Here is a tiny trained network, its code and every weight. The questions are about switching its units off for an input and a target symbol, where a switched-off unit gives its printed mean instead of its output.

import numpy as np


def w(rows, s, z=0):
    codes = np.array(rows[::2]) - 128.0
    scale = np.full(codes.shape[1], s)
    scale[-1] = z or s
    return codes * scale


def norm(h):
    return h / np.sqrt((h * h).mean(-1, keepdims=True) + 1e-5)


def f(y):
    return y / 2 * (1 + np.tanh(0.7978845608 * (y + 0.044715 * y**3)))


def softmax(a):
    e = np.exp(a - a.max(-1, keepdims=True))
    return e / e.sum(-1, keepdims=True)


def log_softmax(a):
    a = a - a.max(-1, keepdims=True)
    return a - np.log(np.exp(a).sum(-1, keepdims=True))


def net(x, mask):
    ids = ['ΞΣαβεηθλμπτ'.index(c) for c in x.split()]
    T = len(ids)
    res = E[ids] + P[:T]
    u = 0
    for l in range(2):
        r = norm(res)
        for j in range(2):
            rows = slice(3 * j, 3 * j + 3)
            q, k, v = (r @ M[l][rows].T for M in (Q, K, V))
            z = softmax(np.where(np.tri(T) > 0, q @ k.T / 3**0.5, -1e9)) @ v
            o = O[l][rows]
            res = res + np.where(mask[u + j], z, o[:, -1]) @ o[:, :-1]
        u += 2
        y = f(norm(res) @ A[l][:, :-1].T + A[l][:, -1])
        res = res + np.where(mask[u : u + 4], y, B[l][:, -1]) @ B[l][:, :-1]
        u += 4
    return log_softmax(norm(res)[-1] @ U[:, :-1].T + U[:, -1])


Q, K, V, O, A, B = {}, {}, {}, {}, {}, {}
E = w([
[97,148,207,152,131,3,120,153,135],'Ξ',
[143,124,195,95,80,141,209,74,234],'Σ',
[125,80,105,58,76,101,195,167,107],'α',
[86,160,20,175,99,185,147,179,183],'β',
[203,160,81,119,186,85,120,191,62],'ε',
[105,187,64,92,134,84,143,66,110],'η',
[161,202,148,171,175,212,89,66,137],'θ',
[18,131,129,91,152,123,27,172,15],'λ',
[178,110,234,35,123,133,127,57,71],'μ',
[190,91,184,159,93,197,137,185,130],'π',
[213,159,68,84,103,206,174,94,87],'τ',
],0.0033)
P = w([
[143,179,142,173,102,128,185,134,88],'0',
[183,111,79,117,128,93,63,120,149],'1',
[145,87,111,95,204,153,112,143,153],'2',
[164,113,168,19,173,137,66,89,184],'3',
[25,210,233,112,121,203,101,160,125],'4',
[72,49,102,83,2,131,43,45,113],'5',
],0.0041)
Q[0] = w([
[115,186,148,131,188,144,197,198,146],'0.h0',
[112,230,225,110,183,179,173,202,98],'0.h0',
[214,104,120,42,255,118,104,129,194],'0.h0',
[140,146,62,119,196,133,133,158,153],'0.h1',
[130,58,31,168,17,104,92,50,117],'0.h1',
[208,64,65,70,187,108,61,96,186],'0.h1',
],0.0073)
K[0] = w([
[157,156,145,112,65,111,81,119,134],'0.h0',
[164,153,96,158,40,85,76,115,141],'0.h0',
[100,194,171,134,70,140,181,141,91],'0.h0',
[125,164,171,101,91,127,130,119,123],'0.h1',
[111,86,139,107,255,174,181,131,134],'0.h1',
[80,184,168,133,121,157,212,158,79],'0.h1',
],0.01)
V[0] = w([
[151,178,137,155,156,233,86,116,83],'0.h0',
[100,56,132,127,87,178,146,222,86],'0.h0',
[35,168,86,160,158,143,121,142,185],'0.h0',
[124,118,115,111,72,178,208,75,148],'0.h1',
[198,122,121,153,155,176,156,200,192],'0.h1',
[152,162,2,92,142,101,170,127,84],'0.h1',
],0.0063)
O[0] = w([
[81,143,169,140,182,212,176,57,14,184],'0.h0',
[112,188,200,113,81,212,126,254,134,95],'0.h0',
[96,134,154,84,176,72,244,135,185,2],'0.h0',
[110,214,110,178,90,49,100,123,118,184],'0.h1',
[142,218,141,111,240,129,81,138,141,117],'0.h1',
[147,171,64,22,70,117,148,101,78,245],'0.h1',
],0.0056,0.0033)
A[0] = w([
[157,19,86,153,131,114,112,159,185,190],'0.n0',
[201,125,217,141,79,146,255,112,140,149],'0.n1',
[76,123,146,158,120,75,156,150,235,236],'0.n2',
[167,192,15,128,164,175,181,151,130,4],'0.n3',
],0.0063,0.0024)
B[0] = w([
[211,185,67,104,188,242,152,109,161,248],'0.n0',
[129,231,19,233,89,201,226,156,139,201],'0.n1',
[84,102,113,4,189,179,27,91,98,204],'0.n2',
[43,49,226,40,159,124,89,108,130,131],'0.n3',
],0.0041,0.0011)
Q[1] = w([
[176,144,146,153,93,118,195,187,144],'1.h0',
[109,112,81,112,81,185,18,106,132],'1.h0',
[140,109,147,205,103,123,254,204,170],'1.h0',
[91,108,161,140,100,124,160,138,143],'1.h1',
[94,113,165,131,100,121,148,124,130],'1.h1',
[117,126,126,129,130,139,134,131,124],'1.h1',
],0.0055)
K[1] = w([
[201,183,122,134,138,51,101,129,102],'1.h0',
[37,74,92,134,66,177,74,129,209],'1.h0',
[252,172,74,146,173,79,122,125,102],'1.h0',
[151,125,94,107,180,113,127,130,140],'1.h1',
[148,138,77,120,183,136,126,133,146],'1.h1',
[124,113,126,130,141,116,132,135,121],'1.h1',
],0.005)
V[1] = w([
[202,143,73,167,127,140,172,194,92],'1.h0',
[221,166,185,122,133,107,177,99,93],'1.h0',
[2,91,106,140,135,139,101,128,163],'1.h0',
[134,147,141,140,103,119,149,94,142],'1.h1',
[148,131,98,144,147,131,141,140,121],'1.h1',
[186,150,114,135,159,129,155,121,120],'1.h1',
],0.0038)
O[1] = w([
[101,83,142,120,108,156,97,98,206,153],'1.h0',
[1,102,74,137,154,151,127,206,120,173],'1.h0',
[205,147,190,161,111,97,147,77,126,1],'1.h0',
[90,145,142,135,122,112,157,169,140,156],'1.h1',
[135,114,136,143,139,148,157,120,152,128],'1.h1',
[91,113,101,154,151,172,164,151,140,153],'1.h1',
],0.0028,0.00097)
A[1] = w([
[174,56,208,214,144,38,202,192,196,3],'1.n0',
[133,150,158,185,180,2,77,96,220,119],'1.n1',
[66,197,123,213,118,50,158,169,45,149],'1.n2',
[170,57,203,214,143,38,200,192,194,5],'1.n3',
],0.0061,0.0035)
B[1] = w([
[167,28,242,211,133,12,176,189,237,86],'1.n0',
[2,117,70,156,106,161,137,141,140,223],'1.n1',
[204,156,104,144,152,131,164,116,192,251],'1.n2',
[155,4,252,246,135,2,187,207,255,85],'1.n3',
],0.0083,0.0019)
U = w([
[205,68,99,123,195,148,124,143,225,66],'Ξ',
[30,123,88,190,140,84,114,131,190,62],'Σ',
[175,150,154,119,40,63,98,228,186,68],'α',
[106,187,194,76,177,59,211,161,179,90],'β',
[74,76,160,52,129,144,74,119,93,167],'ε',
[158,60,91,106,91,1,197,92,141,76],'η',
[137,98,181,194,220,80,194,54,101,77],'θ',
[93,62,154,141,82,181,231,174,105,82],'λ',
[186,42,151,237,78,108,72,102,94,76],'μ',
[149,159,237,199,188,146,103,194,140,84],'π',
[154,199,63,120,125,164,121,99,102,254],'τ',
],0.0091,0.0074)

Each question gives the input, a string of symbols that net reads in full, and the target symbol t.
The units are the heads (3 rows each of Q, K, V and O) and the neurons (one row each of A and B). Each row of codes is followed by its name. A weight is (code - 128) times the scale printed after its matrix; where a second scale follows, it is the last column's (O, A, B and U).
mask holds one flag per unit, layer by layer, with each layer's heads first. A switched-off unit (its flag False) gives its mean, the last column of its rows in O or B, instead of its output. The means were averaged over made-up inputs and are rounded, as every weight is.
A unit's drop is (log p(t) with every unit on - log p(t) with that unit switched off) / (log p(t) with every unit on - log p(t) with every unit switched off).
The circuit of an input: a set's keep is (log p(t) with only the set's units on - log p(t) with every unit switched off) / (log p(t) with every unit on - log p(t) with every unit switched off). Starting from all 12 units, units are removed one at a time, each time the one whose removal leaves the highest keep (on an exact tie, the one counted first), for as long as the keep stays at least 0.8.
units of the circuit, in order: the units of the circuit, biggest drop first
most important unit: the unit with the biggest drop
top k neurons in layer l: the k neurons of layer l with the biggest drops, biggest first
which heads matter: for each layer, one digit per head in row order, 1 if its drop is at least 0.15 and else 0, layers parted by /
drop of u: that unit's drop, to one decimal
input λ Σ θ β ε λ, target θ: units of the circuit, in order : 0.h0, 0.h1
input α λ β π η μ, target β: which heads matter : 11 / 00
input θ β Σ, target θ: units of the circuit, in order : 0.h0
input Σ λ λ τ τ ε, target λ: units of the circuit, in order : 0.h0, 0.h1
input μ Σ ε μ τ θ, target ε: which heads matter : 01 / 00
input μ τ π μ, target μ: which heads matter : 11 / 00
input Σ θ ε θ, target Σ: units of the circuit, in order : 1.n1, 0.h1
input λ θ Ξ β λ α, target Ξ: units of the circuit, in order : 0.h1, 0.h0
input α Σ λ ε θ, target Σ: units of the circuit, in order : 0.h0, 1.n1
input π π Σ Σ β μ, target Σ: units of the circuit, in order : 0.h1, 1.n1
input τ θ Ξ τ η β, target Ξ: units of the circuit, in order : 0.h1, 0.h0
input η Ξ ε θ λ η, target ε: top 2 neurons in layer 0 : 0.n0, 0.n1
input μ τ λ μ η η, target λ: units of the circuit, in order : 0.h1, 0.h0
input μ θ Σ Ξ η, target θ: which heads matter : 10 / 00
input μ λ α π π μ, target α: units of the circuit, in order : 0.h0
input μ λ μ Σ, target μ: units of the circuit, in order : 0.h0, 0.h1
input α θ η, target α: which heads matter : 10 / 00
input π ε θ μ θ ε, target θ: which heads matter : 10 / 00
input η η λ Σ, target η: which heads matter : 11 / 00
input τ μ β θ μ τ, target β: units of the circuit, in order : 0.h0, 0.h1
input ε θ θ, target ε: most important unit : 0.n3
input Σ θ μ λ, target Σ: which heads matter : 01 / 00
input η ε μ μ, target η: units of the circuit, in order : 0.h1, 0.h0
input θ π λ π, target θ: drop of 1.n1 : 0.0
input β α μ α α, target α: drop of 0.h0 : 0.7
input β λ ε Σ, target β: drop of 0.h1 : 0.3
